Below are the code and all the weights of a small trained network. Each question names an input and a class and asks about switching units off, where a switched-off unit gives its printed mean instead of its output.

import numpy as np


def w(rows, s, z=0):
    codes = np.array(rows[::2]) - 128.0
    scale = np.full(codes.shape[1], s)
    scale[-1] = z or s
    return codes * scale


def f(y):
    return y / 2 * (1 + np.tanh(0.7978845608 * (y + 0.044715 * y**3)))


def log_softmax(a):
    a = a - a.max(-1, keepdims=True)
    return a - np.log(np.exp(a).sum(-1, keepdims=True))


def net(x, mask):
    res = np.array(x, float).reshape(1, 7) / 4 @ E
    y = f(res @ A[0][:, :-1].T + A[0][:, -1])
    res = res + np.where(mask, y, B[0][:, -1]) @ B[0][:, :-1]
    return log_softmax(res[-1] @ U[:, :-1].T + U[:, -1])


A, B = {}, {}
E = w([
[255,57,129,126,166,132,131,236,54],'x0',
[13,96,86,167,190,120,186,122,74],'x1',
[163,167,49,159,113,9,80,56,69],'x2',
[92,230,218,172,127,135,90,191,66],'x3',
[98,37,120,203,9,156,46,160,105],'x4',
[199,168,101,218,110,183,201,111,132],'x5',
[128,127,126,127,125,128,130,126,124],'x6',
],0.0071)
A[0] = w([
[196,166,126,127,84,41,95,84,122,109],'neuron 1',
[175,56,153,131,190,101,110,165,107,69],'neuron 2',
[180,121,72,137,178,119,138,224,47,142],'neuron 3',
[100,194,206,178,125,135,121,139,41,65],'neuron 4',
[57,88,163,137,171,220,166,147,160,137],'neuron 5',
[87,49,117,132,76,159,46,149,103,95],'neuron 6',
[109,189,192,120,88,87,79,29,214,222],'neuron 7',
[188,104,130,120,138,103,158,182,77,82],'neuron 8',
[90,203,153,133,111,109,111,207,84,39],'neuron 9',
[58,183,83,154,89,151,127,83,175,59],'neuron 10',
[121,205,222,150,103,122,91,165,103,144],'neuron 11',
[75,136,51,164,143,37,146,114,19,143],'neuron 12',
[190,155,100,254,84,202,243,89,102,117],'neuron 13',
[129,221,151,70,249,107,155,179,148,115],'neuron 14',
[75,172,117,143,100,106,138,91,196,52],'neuron 15',
[173,138,199,42,88,81,71,113,156,214],'neuron 16',
[168,172,93,161,106,60,109,92,97,117],'neuron 17',
[116,78,95,151,63,195,78,131,106,52],'neuron 18',
[148,151,55,150,148,85,56,87,74,58],'neuron 19',
[200,176,144,47,196,110,154,83,166,67],'neuron 20',
[143,150,48,151,97,64,87,69,84,88],'neuron 21',
[191,131,68,105,137,114,129,225,113,83],'neuron 22',
[127,137,157,84,125,239,105,158,186,134],'neuron 23',
[52,101,97,150,155,119,179,118,75,107],'neuron 24',
[181,111,170,138,76,138,66,103,155,94],'neuron 25',
[101,69,194,140,123,193,204,179,197,3],'neuron 26',
[147,146,153,95,210,91,162,122,150,89],'neuron 27',
[98,60,133,211,60,130,109,148,92,71],'neuron 28',
[69,194,120,147,82,129,134,107,163,63],'neuron 29',
[154,152,92,173,143,5,116,96,92,52],'neuron 30',
[149,167,139,67,179,142,170,144,162,137],'neuron 31',
[145,93,159,141,16,166,74,132,153,127],'neuron 32',
[193,73,117,128,136,129,154,153,84,53],'neuron 33',
[153,51,49,96,112,102,179,100,189,67],'neuron 34',
[140,155,162,84,189,81,178,112,129,171],'neuron 35',
[187,64,154,151,131,102,160,145,49,72],'neuron 36',
[72,116,135,156,101,135,141,68,211,114],'neuron 37',
[34,94,112,160,167,126,187,96,63,133],'neuron 38',
[151,46,138,134,205,134,136,181,52,105],'neuron 39',
[61,72,217,25,166,19,74,177,101,199],'neuron 40',
[149,42,72,75,95,139,161,86,201,124],'neuron 41',
[153,44,71,131,170,124,122,92,198,87],'neuron 42',
[116,83,131,191,84,150,68,107,130,56],'neuron 43',
[36,69,97,169,195,140,174,140,44,153],'neuron 44',
[203,222,151,249,101,193,201,112,130,190],'neuron 45',
],0.0065,0.0037)
B[0] = w([
[156,115,101,121,128,213,191,185,182,179],'neuron 1',
[94,180,191,107,93,85,140,110,131,174],'neuron 2',
[112,165,167,112,78,94,123,107,156,224],'neuron 3',
[143,154,82,81,235,132,63,176,42,182],'neuron 4',
[144,105,143,95,151,162,141,187,173,204],'neuron 5',
[43,124,88,195,105,99,196,79,102,205],'neuron 6',
[168,128,172,117,65,113,106,139,118,238],'neuron 7',
[112,184,210,56,64,76,135,77,137,178],'neuron 8',
[142,159,97,115,213,131,59,132,97,160],'neuron 9',
[128,187,192,58,93,80,114,111,151,177],'neuron 10',
[164,113,34,105,195,142,59,181,48,205],'neuron 11',
[185,81,131,119,129,191,163,176,176,221],'neuron 12',
[82,15,176,130,211,51,65,42,172,239],'neuron 13',
[74,122,64,174,92,122,144,115,97,208],'neuron 14',
[136,182,181,80,93,83,134,105,137,163],'neuron 15',
[180,64,93,166,97,145,110,105,158,216],'neuron 16',
[96,83,139,106,174,205,157,217,193,177],'neuron 17',
[55,167,102,137,131,123,179,112,84,179],'neuron 18',
[54,116,164,92,185,186,185,200,170,173],'neuron 19',
[80,129,60,206,78,170,202,94,81,188],'neuron 20',
[73,120,156,114,152,176,163,216,157,192],'neuron 21',
[129,174,176,102,75,96,155,113,151,180],'neuron 22',
[130,118,114,87,138,202,164,194,172,203],'neuron 23',
[223,139,136,155,70,147,113,143,142,178],'neuron 24',
[148,136,67,152,95,147,140,108,136,174],'neuron 25',
[53,125,152,106,185,158,162,204,156,188],'neuron 26',
[72,131,81,160,95,136,199,68,93,164],'neuron 27',
[68,188,92,187,119,141,188,80,80,201],'neuron 28',
[127,170,169,62,123,109,127,123,119,164],'neuron 29',
[70,102,153,103,177,161,205,201,167,181],'neuron 30',
[93,121,69,181,93,151,170,128,128,180],'neuron 31',
[119,136,55,161,77,162,197,107,103,217],'neuron 32',
[126,170,163,121,135,106,116,128,146,173],'neuron 33',
[144,169,91,58,223,90,76,140,45,187],'neuron 34',
[127,112,97,194,105,110,183,74,76,184],'neuron 35',
[86,161,207,101,91,95,143,127,122,183],'neuron 36',
[131,173,182,45,106,109,109,143,110,183],'neuron 37',
[243,104,126,132,37,154,112,118,135,201],'neuron 38',
[165,196,210,69,78,111,142,112,147,209],'neuron 39',
[101,30,150,198,159,84,64,69,197,234],'neuron 40',
[178,160,73,75,239,122,48,164,26,204],'neuron 41',
[127,188,123,92,202,111,66,162,48,176],'neuron 42',
[67,189,120,162,130,105,189,115,94,170],'neuron 43',
[254,116,68,182,25,167,86,135,144,223],'neuron 44',
[120,55,126,174,159,79,53,94,152,254],'neuron 45',
],0.0058,0.007)
U = w([
[86,123,149,81,157,199,178,230,188,96],'0',
[57,185,67,175,93,123,186,65,47,95],'1',
[159,189,84,65,202,114,23,156,2,105],'2',
[125,237,232,51,68,65,110,93,149,100],'3',
[143,113,120,127,113,123,104,121,129,246],'4',
[101,36,146,151,162,72,49,57,191,98],'5',
[250,131,81,134,52,182,104,132,154,131],'6',
],0.0094,0.012)

Each question gives the input, the list of numbers given to net, and the class t.
The units are the neurons (one row each of A and B). Each row of codes is followed by its name. A weight is (code - 128) times the scale printed after its matrix; where a second scale follows, it is the last column's (A, B and U).
mask holds one flag per neuron, in row order. A switched-off neuron (its flag False) gives its mean, the last column of its row in B, instead of its output. The means were averaged over made-up inputs and are rounded, as every weight is.
A unit's drop is (log p(t) with every unit on - log p(t) with that unit switched off) / (log p(t) with every unit on - log p(t) with every unit switched off).
The circuit of an input: a set's keep is (log p(t) with only the set's units on - log p(t) with every unit switched off) / (log p(t) with every unit on - log p(t) with every unit switched off). Starting from the 12 units with the biggest drops (on a tie, the unit counted first), units are removed one at a time, each time the one whose removal leaves the highest keep (on an exact tie, the one counted first), for as long as the keep stays at least 0.8.
units of the circuit, in order: the units of the circuit, biggest drop first
most important unit: the unit with the biggest drop
top k neurons: the k neurons with the biggest drops, biggest first
drop when u is switched off: that unit's drop, to one decimal
input [7,-1,4,3,2,-8,0], class 5: units of the circuit, in order => neuron 40
input [6,-7,5,6,-8,5,-2], class 1: units of the circuit, in order => neuron 20; neuron 14
input [6,1,5,-7,7,-3,6], class 1: top 2 neurons => neuron 6; neuron 28
input [4,-3,-4,-6,5,-6,-2], class 2: top 4 neurons => neuron 41; neuron 42; neuron 34; neuron 13
input [-3,-2,-2,0,-5,-4,-3], class 1: units of the circuit, in order => neuron 20; neuron 14; neuron 35
input [2,-7,-2,-7,8,-8,-8], class 1: units of the circuit, in order => neuron 6; neuron 32; neuron 18
input [7,8,0,-4,5,-4,4], class 6: top 2 neurons => neuron 44; neuron 38
input [2,7,-4,6,-4,7,-4], class 5: units of the circuit, in order => neuron 13; neuron 45
input [2,8,6,-1,7,3,-7], class 6: top 2 neurons => neuron 44; neuron 12
input [2,5,-7,-8,-6,-6,-7], class 2: top 2 neurons => neuron 41; neuron 34
input [-5,-5,-2,-2,-4,6,5], class 5: units of the circuit, in order => neuron 45; neuron 13
input [0,6,3,-8,-6,1,-2], class 2: top 3 neurons => neuron 34; neuron 41; neuron 42
input [-8,1,-6,-4,-3,-8,-3], class 3: top 2 neurons => neuron 37; neuron 15
input [2,2,3,-7,8,-2,-2], class 1: most important unit => neuron 6
input [-2,-8,-3,7,-3,2,6], class 6: units of the circuit, in order => neuron 16; neuron 13
input [0,-7,2,2,-7,8,-3], class 5: top 2 neurons => neuron 45; neuron 13
input [-4,5,-4,-4,6,-2,3], class 1: units of the circuit, in order => neuron 6; neuron 28
input [4,-1,-2,4,3,8,-7], class 5: units of the circuit, in order => neuron 13; neuron 45
input [-5,8,7,0,-1,2,1], class 6: top 2 neurons => neuron 38; neuron 44
input [2,2,1,0,1,-7,0], class 5: units of the circuit, in order => neuron 40
input [6,4,7,-3,-2,8,2], class 5: top 3 neurons => neuron 13; neuron 45; neuron 23
input [-1,-7,0,3,-4,-4,1], class 6: top 2 neurons => neuron 13; neuron 16
input [7,6,3,5,7,-4,3], class 1: top 2 neurons => neuron 28; neuron 6
input [6,-8,-7,-8,0,-7,-5], class 2: drop when neuron 16 is switched off => -0.1
input [-4,-8,8,-6,-7,-6,2], class 0: drop when neuron 30 is switched off => 0.2
input [8,-3,-4,-2,6,-3,8], class 3: drop when neuron 4 is switched off => 0.0
input [-3,-5,6,-8,-5,-2,1], class 2: units of the circuit, in order => neuron 41
